Here is a tiny trained network, its code and every weight. The questions are about switching its units off for an input and a class, where a switched-off unit gives its printed mean instead of its output.

import numpy as np


def w(rows, s, z=0):
    codes = np.array(rows[::2]) - 128.0
    scale = np.full(codes.shape[1], s)
    scale[-1] = z or s
    return codes * scale


def f(y):
    return y / 2 * (1 + np.tanh(0.7978845608 * (y + 0.044715 * y**3)))


def log_softmax(a):
    a = a - a.max(-1, keepdims=True)
    return a - np.log(np.exp(a).sum(-1, keepdims=True))


def net(x, mask):
    res = np.array(x, float).reshape(1, 6) / 4 @ E
    y = f(res @ A[0][:, :-1].T + A[0][:, -1])
    res = res + np.where(mask, y, B[0][:, -1]) @ B[0][:, :-1]
    return log_softmax(res[-1] @ U[:, :-1].T + U[:, -1])


A, B = {}, {}
E = w([
[254,116,51,165,183,107,97,59],'x0',
[88,16,196,238,186,74,83,157],'x1',
[160,240,232,184,112,154,71,79],'x2',
[130,134,122,136,123,125,122,141],'x3',
[49,143,88,122,64,9,66,25],'x4',
[135,149,156,9,218,73,59,177],'x5',
],0.0052)
A[0] = w([
[104,159,132,30,209,65,39,148,17],'N1',
[55,148,100,121,75,27,58,51,40],'N2',
[97,11,17,67,140,99,212,178,133],'N3',
[152,225,59,45,72,170,191,111,57],'N4',
[18,144,200,94,69,152,160,185,66],'N5',
[104,19,195,220,175,83,95,151,76],'N6',
[19,137,197,78,44,140,166,185,75],'N7',
[101,30,183,231,179,75,98,164,84],'N8',
[246,119,43,154,189,100,103,68,96],'N9',
[237,112,34,164,181,119,90,60,126],'N10',
[57,146,100,122,71,33,51,51,26],'N11',
[122,147,143,28,206,82,57,151,3],'N12',
[60,144,107,118,74,23,63,48,28],'N13',
[145,236,232,168,134,166,66,82,44],'N14',
[121,149,128,12,194,62,61,155,5],'N15',
[19,131,185,92,65,139,167,199,43],'N16',
[113,94,91,234,35,170,212,63,164],'N17',
[21,139,193,88,64,144,170,178,39],'N18',
[163,223,53,44,67,165,184,120,82],'N19',
[253,116,42,165,186,94,113,70,121],'N20',
[215,124,215,124,212,251,181,243,160],'N21',
[111,107,87,234,21,160,202,61,126],'N22',
[158,239,238,168,127,166,62,101,78],'N23',
[100,112,67,239,34,171,202,72,142],'N24',
[88,15,12,70,159,126,197,180,131],'N25',
],0.0047,0.0011)
B[0] = w([
[207,134,173,128,204,128,164,193,180],'N1',
[148,75,53,164,151,209,209,156,201],'N2',
[153,193,195,252,90,42,143,31,210],'N3',
[46,215,113,142,222,200,58,67,209],'N4',
[166,68,154,125,85,173,74,103,187],'N5',
[29,227,76,113,219,189,67,67,199],'N6',
[173,76,166,127,99,181,75,109,196],'N7',
[39,222,85,112,210,188,63,70,200],'N8',
[152,67,174,111,72,169,70,115,195],'N9',
[155,66,172,95,76,165,58,126,201],'N10',
[147,71,49,173,150,201,205,151,199],'N11',
[186,139,177,142,186,118,174,177,169],'N12',
[144,74,53,161,153,206,204,152,199],'N13',
[157,144,139,230,83,57,189,61,198],'N14',
[192,143,186,146,196,118,155,181,178],'N15',
[164,86,162,143,96,170,77,98,183],'N16',
[177,163,185,74,210,105,131,208,225],'N17',
[174,81,161,129,91,181,69,114,181],'N18',
[54,199,116,150,209,184,53,69,212],'N19',
[145,69,169,101,71,176,64,121,202],'N20',
[106,64,2,177,105,193,223,110,255],'N21',
[192,153,190,83,217,103,147,211,222],'N22',
[150,140,127,234,78,51,196,61,205],'N23',
[188,154,193,89,213,110,135,200,223],'N24',
[151,182,175,248,82,47,147,19,207],'N25',
],0.0063,0.0039)
U = w([
[57,198,98,124,179,160,64,95,104],'0',
[134,70,38,144,120,168,225,151,108],'1',
[143,158,166,182,73,32,160,71,109],'2',
[171,146,188,91,178,95,144,224,114],'3',
[146,59,164,99,53,158,38,123,112],'4',
[110,133,115,114,112,113,128,135,204],'5',
[77,138,105,60,60,50,117,189,119],'6',
[38,144,73,2,21,10,124,219,3],'7',
],0.014,0.019)

Each question gives the input, the list of numbers given to net, and the class t.
The units are the neurons (one row each of A and B). Each row of codes is followed by its name. A weight is (code - 128) times the scale printed after its matrix; where a second scale follows, it is the last column's (A, B and U).
mask holds one flag per neuron, in row order. A switched-off neuron (its flag False) gives its mean, the last column of its row in B, instead of its output. The means were averaged over made-up inputs and are rounded, as every weight is.
A unit's drop is (log p(t) with every unit on - log p(t) with that unit switched off) / (log p(t) with every unit on - log p(t) with every unit switched off).
The circuit of an input: a set's keep is (log p(t) with only the set's units on - log p(t) with every unit switched off) / (log p(t) with every unit on - log p(t) with every unit switched off). Starting from the 12 units with the biggest drops (on a tie, the unit counted first), units are removed one at a time, each time the one whose removal leaves the highest keep (on an exact tie, the one counted first), for as long as the keep stays at least 0.8.
circuit, biggest first: the units of the circuit, biggest drop first
most important unit: the unit with the biggest drop
k most important neurons: the k neurons with the biggest drops, biggest first
drop of u: that unit's drop, to one decimal
input [7,-4,7,0,-4,6], class 2: most important unit -> N23
input [-8,4,-6,2,-5,-8], class 3: circuit, biggest first -> (N17, N24)
input [5,3,6,8,6,-5], class 5: 3 most important neurons -> (N21, N3, N25)
input [1,-8,4,5,-5,-6], class 0: 2 most important neurons -> (N4, N19)
input [-5,-3,-6,2,4,1], class 2: circuit, biggest first -> (N3, N25)
input [-5,-1,8,-4,-1,0], class 2: 2 most important neurons -> (N23, N14)
input [6,1,7,-7,-3,6], class 2: circuit, biggest first -> (N23, N14)
input [-6,-8,-2,-7,-2,-2], class 0: 2 most important neurons -> (N4, N19)
input [-2,-8,-6,-4,6,-3], class 0: 2 most important neurons -> (N4, N19)
input [8,2,4,-1,-5,-7], class 4: 2 most important neurons -> (N20, N10)
input [1,-7,2,6,2,8], class 3: 2 most important neurons -> (N1, N15)
input [-6,8,-1,2,7,-2], class 0: 2 most important neurons -> (N6, N8)
input [6,-1,-8,-3,-7,-1], class 2: drop of N9 -> 0.0
input [0,0,-4,-2,-7,3], class 1: circuit, biggest first -> (N21)
input [-1,-3,-2,2,6,-2], class 1: drop of N2 -> 0.2
input [-2,-4,-5,6,6,-8], class 3: drop of N22 -> 0.3
